Below are the code and all the weights of a small trained network. Each question names an input and a target symbol and asks about switching units off, where a switched-off unit gives its printed mean instead of its output.

import numpy as np


def w(rows, s, z=0):
    codes = np.array(rows[::2]) - 128.0
    scale = np.full(codes.shape[1], s)
    scale[-1] = z or s
    return codes * scale


def softmax(a):
    e = np.exp(a - a.max(-1, keepdims=True))
    return e / e.sum(-1, keepdims=True)


def log_softmax(a):
    a = a - a.max(-1, keepdims=True)
    return a - np.log(np.exp(a).sum(-1, keepdims=True))


def net(x, mask):
    ids = ['ΔΞΦΩζηθψ'.index(c) for c in x.split()]
    T = len(ids)
    res = E[ids] + P[:T]
    u = 0
    for l in range(3):
        r = res
        for j in range(3):
            rows = slice(3 * j, 3 * j + 3)
            q, k, v = (r @ M[l][rows].T for M in (Q, K, V))
            z = softmax(np.where(np.tri(T) > 0, q @ k.T / 3**0.5, -1e9)) @ v
            o = O[l][rows]
            res = res + np.where(mask[u + j], z, o[:, -1]) @ o[:, :-1]
        u += 3
    return log_softmax(res[-1] @ U[:, :-1].T + U[:, -1])


Q, K, V, O = {}, {}, {}, {}
E = w([
[103,94,190,130,182,99,156,47,184,116],'Δ',
[66,183,59,120,111,145,136,43,128,157],'Ξ',
[58,148,160,113,57,133,87,92,151,112],'Φ',
[107,194,174,147,118,100,164,89,149,134],'Ω',
[168,103,57,105,181,119,67,160,152,111],'ζ',
[95,91,122,196,92,197,195,174,103,157],'η',
[167,174,147,151,194,118,209,78,90,133],'θ',
[155,146,254,152,116,100,159,147,104,100],'ψ',
],0.0096)
P = w([
[98,147,114,63,111,103,204,177,170,69],'0',
[64,191,187,232,223,242,9,129,108,143],'1',
[169,62,122,180,100,121,111,45,66,182],'2',
[226,81,114,111,45,109,150,88,145,214],'3',
[47,110,108,14,151,139,159,123,125,161],'4',
[14,150,73,150,185,105,164,114,137,2],'5',
[171,113,167,251,154,149,97,124,183,71],'6',
],0.0081)
Q[0] = w([
[165,131,128,100,134,91,135,186,168,122],'0.h0',
[130,119,148,154,113,107,123,78,130,150],'0.h0',
[152,159,129,105,157,94,71,134,129,100],'0.h0',
[164,96,78,198,142,107,102,167,158,95],'0.h1',
[132,109,95,139,137,92,110,133,156,119],'0.h1',
[102,124,102,114,147,94,112,123,136,103],'0.h1',
[184,143,160,154,120,169,50,57,139,178],'0.h2',
[51,165,96,51,137,74,134,124,103,63],'0.h2',
[134,44,130,1,89,138,162,151,44,210],'0.h2',
],0.0084)
K[0] = w([
[161,93,90,139,159,122,81,119,66,96],'0.h0',
[80,127,133,147,158,122,139,108,158,100],'0.h0',
[146,143,102,48,155,106,97,141,167,99],'0.h0',
[206,100,146,146,58,64,111,68,113,249],'0.h1',
[163,88,136,146,103,115,108,88,100,189],'0.h1',
[101,122,147,150,150,105,124,87,94,140],'0.h1',
[215,153,106,24,102,67,167,187,253,113],'0.h2',
[118,83,153,192,194,94,31,50,44,97],'0.h2',
[32,237,137,138,211,186,111,221,156,28],'0.h2',
],0.0069)
V[0] = w([
[85,143,177,170,90,143,202,81,134,139],'0.h0',
[85,110,126,142,106,183,184,155,129,123],'0.h0',
[127,180,165,121,142,116,89,56,114,131],'0.h0',
[141,87,142,157,139,159,91,93,100,145],'0.h1',
[160,126,116,140,127,168,98,131,86,148],'0.h1',
[116,105,132,171,171,144,103,109,140,136],'0.h1',
[117,2,148,161,125,191,153,125,133,149],'0.h2',
[125,117,158,164,116,144,174,149,135,145],'0.h2',
[129,147,133,95,165,109,98,103,119,106],'0.h2',
],0.0079)
O[0] = w([
[155,176,106,71,147,63,45,53,136,134,149],'0.h0',
[134,141,62,90,168,110,58,143,125,80,253],'0.h0',
[116,178,172,194,101,113,125,51,148,197,58],'0.h0',
[174,91,124,174,110,190,100,79,144,163,154],'0.h1',
[156,112,112,166,124,149,102,119,82,199,130],'0.h1',
[132,84,142,136,153,158,86,61,136,150,209],'0.h1',
[134,29,155,98,102,255,138,64,127,46,191],'0.h2',
[164,141,159,68,112,181,124,91,125,104,149],'0.h2',
[106,133,111,175,148,96,124,180,182,186,83],'0.h2',
],0.0057,0.0013)
Q[1] = w([
[1,116,88,29,163,84,203,166,131,64],'1.h0',
[188,88,165,77,97,126,111,126,133,248],'1.h0',
[146,135,142,233,159,166,76,100,172,51],'1.h0',
[200,139,155,246,111,169,63,97,141,125],'1.h1',
[169,127,163,58,82,105,133,141,130,220],'1.h1',
[56,117,99,105,172,113,167,140,125,71],'1.h1',
[133,89,107,153,132,182,151,215,90,111],'1.h2',
[161,144,82,68,159,104,22,80,171,112],'1.h2',
[92,156,189,147,87,124,198,107,131,150],'1.h2',
],0.0097)
K[1] = w([
[78,123,149,236,195,133,26,75,1,103],'1.h0',
[91,216,144,83,153,195,162,206,216,101],'1.h0',
[204,78,115,108,27,62,132,89,124,198],'1.h0',
[234,110,104,72,21,73,199,135,211,177],'1.h1',
[56,209,150,96,185,219,137,222,198,68],'1.h1',
[102,94,130,205,158,118,63,69,16,134],'1.h1',
[197,78,110,102,72,66,129,94,91,129],'1.h2',
[135,164,184,218,173,240,45,109,130,182],'1.h2',
[92,126,90,62,141,92,173,183,153,56],'1.h2',
],0.0096)
V[1] = w([
[93,159,129,122,40,141,82,152,96,131],'1.h0',
[45,133,164,126,113,120,130,101,157,119],'1.h0',
[116,131,12,126,146,147,122,114,154,158],'1.h0',
[89,82,118,118,115,137,62,137,210,126],'1.h1',
[94,137,100,129,173,136,170,55,111,138],'1.h1',
[71,155,87,134,105,161,154,102,80,138],'1.h1',
[93,160,144,125,186,150,110,152,141,107],'1.h2',
[105,163,116,104,152,128,144,142,143,96],'1.h2',
[163,91,136,163,103,131,115,104,102,172],'1.h2',
],0.011)
O[1] = w([
[196,215,85,185,121,96,176,120,17,36,118],'1.h0',
[191,139,79,204,96,147,64,124,192,34,132],'1.h0',
[106,34,179,120,60,27,39,187,59,153,190],'1.h0',
[39,43,108,254,81,61,149,78,143,44,161],'1.h1',
[213,118,187,94,22,125,31,177,202,154,102],'1.h1',
[221,145,157,125,49,133,65,167,74,101,117],'1.h1',
[125,150,100,96,184,134,69,35,37,131,254],'1.h2',
[140,136,83,86,154,79,73,80,136,134,199],'1.h2',
[111,106,189,182,96,177,182,196,124,123,35],'1.h2',
],0.0068,0.0049)
Q[2] = w([
[142,124,102,94,129,99,75,2,114,143],'2.h0',
[132,105,79,132,144,108,78,92,127,134],'2.h0',
[125,179,194,100,106,83,126,54,147,107],'2.h0',
[144,121,53,100,146,101,43,31,137,147],'2.h1',
[120,83,62,101,135,134,80,90,123,131],'2.h1',
[149,72,132,167,117,147,149,143,150,140],'2.h1',
[96,120,176,128,86,130,150,144,149,124],'2.h2',
[150,135,147,82,97,106,122,131,105,153],'2.h2',
[94,150,67,139,127,169,94,171,131,155],'2.h2',
],0.0098)
K[2] = w([
[89,182,20,3,235,29,76,113,84,67],'2.h0',
[78,174,114,92,200,129,89,141,116,110],'2.h0',
[133,101,32,9,92,20,208,152,134,106],'2.h0',
[190,6,85,55,3,73,241,163,207,103],'2.h1',
[121,39,107,105,92,169,196,240,176,136],'2.h1',
[151,120,98,217,143,202,103,151,102,176],'2.h1',
[11,166,193,161,105,115,129,123,136,101],'2.h2',
[150,125,157,137,116,140,87,88,84,156],'2.h2',
[110,106,43,132,73,172,92,213,120,142],'2.h2',
],0.0073)
V[2] = w([
[83,212,110,119,148,127,98,126,155,110],'2.h0',
[158,92,122,95,88,83,199,157,142,124],'2.h0',
[93,137,166,211,178,234,9,85,42,168],'2.h0',
[90,137,140,104,127,119,118,125,153,105],'2.h1',
[156,60,96,75,92,98,201,139,171,98],'2.h1',
[55,215,173,178,204,167,2,105,113,123],'2.h1',
[134,145,105,100,114,96,129,98,142,133],'2.h2',
[119,114,142,155,139,150,124,123,120,128],'2.h2',
[112,87,201,199,124,221,156,223,104,122],'2.h2',
],0.0038)
O[2] = w([
[143,153,112,118,176,111,145,118,51,116,188],'2.h0',
[136,124,103,130,138,123,84,123,183,130,111],'2.h0',
[100,128,254,149,17,182,246,187,56,127,84],'2.h0',
[124,110,142,123,95,140,145,149,132,138,144],'2.h1',
[146,117,164,93,121,141,130,117,32,111,132],'2.h1',
[83,100,120,159,99,133,137,137,253,150,162],'2.h1',
[131,94,159,131,100,147,142,146,113,122,160],'2.h2',
[119,139,111,115,146,127,136,111,134,122,117],'2.h2',
[133,206,36,131,202,62,82,101,170,156,1],'2.h2',
],0.0042,0.0089)
U = w([
[160,142,77,105,177,99,77,100,123,132,254],'Δ',
[149,89,202,85,65,217,172,88,47,91,208],'Ξ',
[112,88,128,160,86,168,119,119,254,110,105],'Φ',
[126,192,102,117,163,186,211,111,151,143,20],'Ω',
[175,146,155,142,74,62,60,205,110,145,15],'ζ',
[163,172,163,59,144,156,112,181,152,228,31],'η',
[43,96,122,146,160,44,162,160,97,203,150],'θ',
[153,172,79,243,104,78,165,120,113,32,29],'ψ',
],0.0049,0.0039)

Each question gives the input, a string of symbols that net reads in full, and the target symbol t.
The units are the heads (3 rows each of Q, K, V and O). Each row of codes is followed by its name. A weight is (code - 128) times the scale printed after its matrix; where a second scale follows, it is the last column's (O and U).
mask holds one flag per head, layer by layer. A switched-off head (its flag False) gives its mean, the last column of its rows in O, instead of its output. The means were averaged over made-up inputs and are rounded, as every weight is.
A unit's drop is (log p(t) with every unit on - log p(t) with that unit switched off) / (log p(t) with every unit on - log p(t) with every unit switched off).
The circuit of an input: a set's keep is (log p(t) with only the set's units on - log p(t) with every unit switched off) / (log p(t) with every unit on - log p(t) with every unit switched off). Starting from all 9 units, units are removed one at a time, each time the one whose removal leaves the highest keep (on an exact tie, the one counted first), for as long as the keep stays at least 0.8.
units of the circuit, in order: the units of the circuit, biggest drop first
unit that matters most: the unit with the biggest drop
which heads matter: for each layer, one digit per head in row order, 1 if its drop is at least 0.15 and else 0, layers parted by /
drop of u: that unit's drop, to one decimal
input Ω η θ θ ζ Ω, target η: which heads matter	000 / 110 / 000
input Ω ζ ζ Φ, target Δ: unit that matters most	0.h1
input θ Ω Ξ Φ, target η: units of the circuit, in order	[1.h1; 1.h0; 0.h0]
input ζ ζ η Φ ζ η, target Ξ: which heads matter	111 / 000 / 100
input θ Φ ζ ζ Ξ, target ψ: units of the circuit, in order	[1.h0; 1.h1]
input ζ η Ξ ζ η ζ, target ζ: which heads matter	000 / 110 / 000
input ζ θ Φ ζ, target θ: which heads matter	001 / 110 / 000
input Ξ η η ψ, target ζ: units of the circuit, in order	[1.h1; 1.h0]
input θ η Φ θ ζ ζ η, target η: units of the circuit, in order	[1.h1; 1.h0]
input ψ ζ ζ ζ, target Ω: units of the circuit, in order	[1.h0; 1.h1; 0.h1]
input ζ Ω Δ ζ ζ Φ, target Φ: units of the circuit, in order	[1.h0; 1.h1]
input ζ Φ η ζ, target Ξ: units of the circuit, in order	[0.h0; 2.h0; 1.h2]
input η ζ Δ ζ ζ ζ ψ, target θ: units of the circuit, in order	[1.h0; 1.h1]
input η η ζ ζ Ξ ψ, target θ: units of the circuit, in order	[1.h0]
input Δ ζ ζ η, target Δ: units of the circuit, in order	[0.h1; 1.h2; 2.h0]
input ζ θ Δ ζ ζ, target η: which heads matter	000 / 010 / 000
input ζ ζ Δ Δ η η η, target Φ: units of the circuit, in order	[1.h2; 0.h0; 2.h1; 1.h0]
input η ζ ζ, target Ξ: units of the circuit, in order	[2.h0; 0.h2]
input ζ Δ Δ ζ ζ ζ, target Φ: which heads matter	100 / 001 / 000
input Ω θ Φ ζ ψ, target η: units of the circuit, in order	[1.h1]
input ζ ζ η ζ, target Φ: units of the circuit, in order	[1.h2; 0.h0; 2.h1]
input η Δ η η, target Φ: units of the circuit, in order	[1.h2; 2.h1]
input Δ ζ Ω, target Φ: drop of 2.h2	0.1
input ζ θ Ξ Ξ η, target η: drop of 1.h1	0.8
input η Φ η Φ Δ, target ψ: drop of 1.h0	0.7
input Ω ζ η ζ Φ Ξ η, target θ: drop of 1.h0	0.9
input ζ ζ Δ Φ, target θ: unit that matters most	1.h1
